Below are the code and all the weights of a small trained network. Each question names an input and a class and asks about switching units off, where a switched-off unit gives its printed mean instead of its output.

import numpy as np


def w(rows, s, z=0):
    codes = np.array(rows[::2]) - 128.0
    scale = np.full(codes.shape[1], s)
    scale[-1] = z or s
    return codes * scale


def f(y):
    return np.maximum(y, 0)


def log_softmax(a):
    a = a - a.max(-1, keepdims=True)
    return a - np.log(np.exp(a).sum(-1, keepdims=True))


def net(x, mask):
    res = np.array(x, float).reshape(1, 2) / 4 @ E
    y = f(res @ A[0][:, :-1].T + A[0][:, -1])
    res = res + np.where(mask, y, B[0][:, -1]) @ B[0][:, :-1]
    return log_softmax(res[-1] @ U[:, :-1].T + U[:, -1])


A, B = {}, {}
E = w([
[215,9,81,77,30,207,88,162,110,172,109,93],'x0',
[93,71,223,55,119,111,183,60,70,71,152,121],'x1',
],0.015)
A[0] = w([
[156,147,2,210,99,129,82,230,210,201,71,161,55],'neuron 0',
[111,55,108,152,39,216,152,166,94,36,88,128,59],'neuron 1',
[206,23,82,66,116,193,91,138,131,126,105,56,81],'neuron 2',
[170,130,196,37,97,78,252,71,70,107,212,112,116],'neuron 3',
[140,51,85,62,125,115,5,202,139,199,159,128,248],'neuron 4',
[150,17,179,69,92,156,148,128,17,51,132,172,162],'neuron 5',
[205,54,127,130,87,142,180,194,10,150,135,181,77],'neuron 6',
[120,62,102,97,45,119,113,15,150,203,145,155,65],'neuron 7',
],0.0068,0.012)
B[0] = w([
[215,194,73,2,100,164,166,125,210,127,95,166,234],'neuron 0',
[110,153,147,41,108,97,187,138,111,53,202,75,167],'neuron 1',
[83,136,183,103,227,32,126,141,145,59,118,112,217],'neuron 2',
[154,130,57,58,86,96,188,99,111,169,54,200,219],'neuron 3',
[90,159,100,192,177,99,99,29,91,150,59,208,249],'neuron 4',
[167,52,127,156,113,210,132,114,179,143,58,237,228],'neuron 5',
[147,209,138,103,196,126,122,127,115,110,224,154,177],'neuron 6',
[67,218,101,27,178,149,214,112,145,96,170,102,157],'neuron 7',
],0.0094,0.017)
U = w([
[226,142,99,38,62,163,172,111,167,161,45,182,82],'0',
[58,203,142,114,225,3,128,84,121,44,114,159,97],'1',
[114,85,110,255,156,109,76,58,111,234,35,213,250],'2',
[146,88,144,155,40,157,122,116,164,133,166,80,104],'3',
[135,148,141,121,27,189,136,98,116,97,164,31,107],'4',
[134,82,183,165,80,167,66,168,107,117,151,48,104],'5',
[125,57,156,137,80,100,68,222,115,167,177,132,104],'6',
[130,92,143,160,57,202,116,187,56,133,142,112,103],'7',
],0.009,0.015)

Each question gives the input, the list of numbers given to net, and the class t.
The units are the neurons (one row each of A and B). Each row of codes is followed by its name. A weight is (code - 128) times the scale printed after its matrix; where a second scale follows, it is the last column's (A, B and U).
mask holds one flag per neuron, in row order. A switched-off neuron (its flag False) gives its mean, the last column of its row in B, instead of its output. The means were averaged over made-up inputs and are rounded, as every weight is.
A unit's drop is (log p(t) with every unit on - log p(t) with that unit switched off) / (log p(t) with every unit on - log p(t) with every unit switched off).
The circuit of an input: a set's keep is (log p(t) with only the set's units on - log p(t) with every unit switched off) / (log p(t) with every unit on - log p(t) with every unit switched off). Starting from all 8 units, units are removed one at a time, each time the one whose removal leaves the highest keep (on an exact tie, the one counted first), for as long as the keep stays at least 0.8.
circuit, biggest first: the units of the circuit, biggest drop first
k most important neurons: the k neurons with the biggest drops, biggest first
drop of u: that unit's drop, to one decimal
input [-4,4], class 0: 3 most important neurons -> [neuron 4; neuron 2; neuron 3]
input [0,-3], class 2: circuit, biggest first -> [neuron 3; neuron 1]
input [-6,6], class 0: circuit, biggest first -> [neuron 3; neuron 2]
input [1,3], class 2: circuit, biggest first -> [neuron 0]
input [3,-3], class 2: 4 most important neurons -> [neuron 4; neuron 3; neuron 7; neuron 1]
input [5,3], class 1: 2 most important neurons -> [neuron 2; neuron 0]
input [-2,-2], class 2: circuit, biggest first -> [neuron 2; neuron 0]
input [-4,-4], class 0: 3 most important neurons -> [neuron 2; neuron 4; neuron 6]
input [-8,-8], class 0: 3 most important neurons -> [neuron 0; neuron 2; neuron 4]
input [3,0], class 2: 2 most important neurons -> [neuron 0; neuron 4]
input [-6,7], class 0: 3 most important neurons -> [neuron 3; neuron 4; neuron 2]
input [-1,-1], class 2: 2 most important neurons -> [neuron 2; neuron 0]
input [-1,-2], class 2: 3 most important neurons -> [neuron 2; neuron 0; neuron 1]
input [0,7], class 0: most important neuron -> [neuron 4]
input [8,-6], class 1: 2 most important neurons -> [neuron 2; neuron 4]
input [-1,8], class 0: 2 most important neurons -> [neuron 3; neuron 4]
input [-1,0], class 2: 2 most important neurons -> [neuron 2; neuron 0]
input [-4,-6], class 0: 2 most important neurons -> [neuron 0; neuron 2]
input [-2,8], class 0: 2 most important neurons -> [neuron 3; neuron 4]
input [6,-3], class 1: drop of neuron 2 -> 0.4
input [7,-2], class 1: drop of neuron 2 -> 0.3
input [-2,-8], class 0: drop of neuron 0 -> 4.9
input [8,2], class 1: drop of neuron 3 -> 0.0
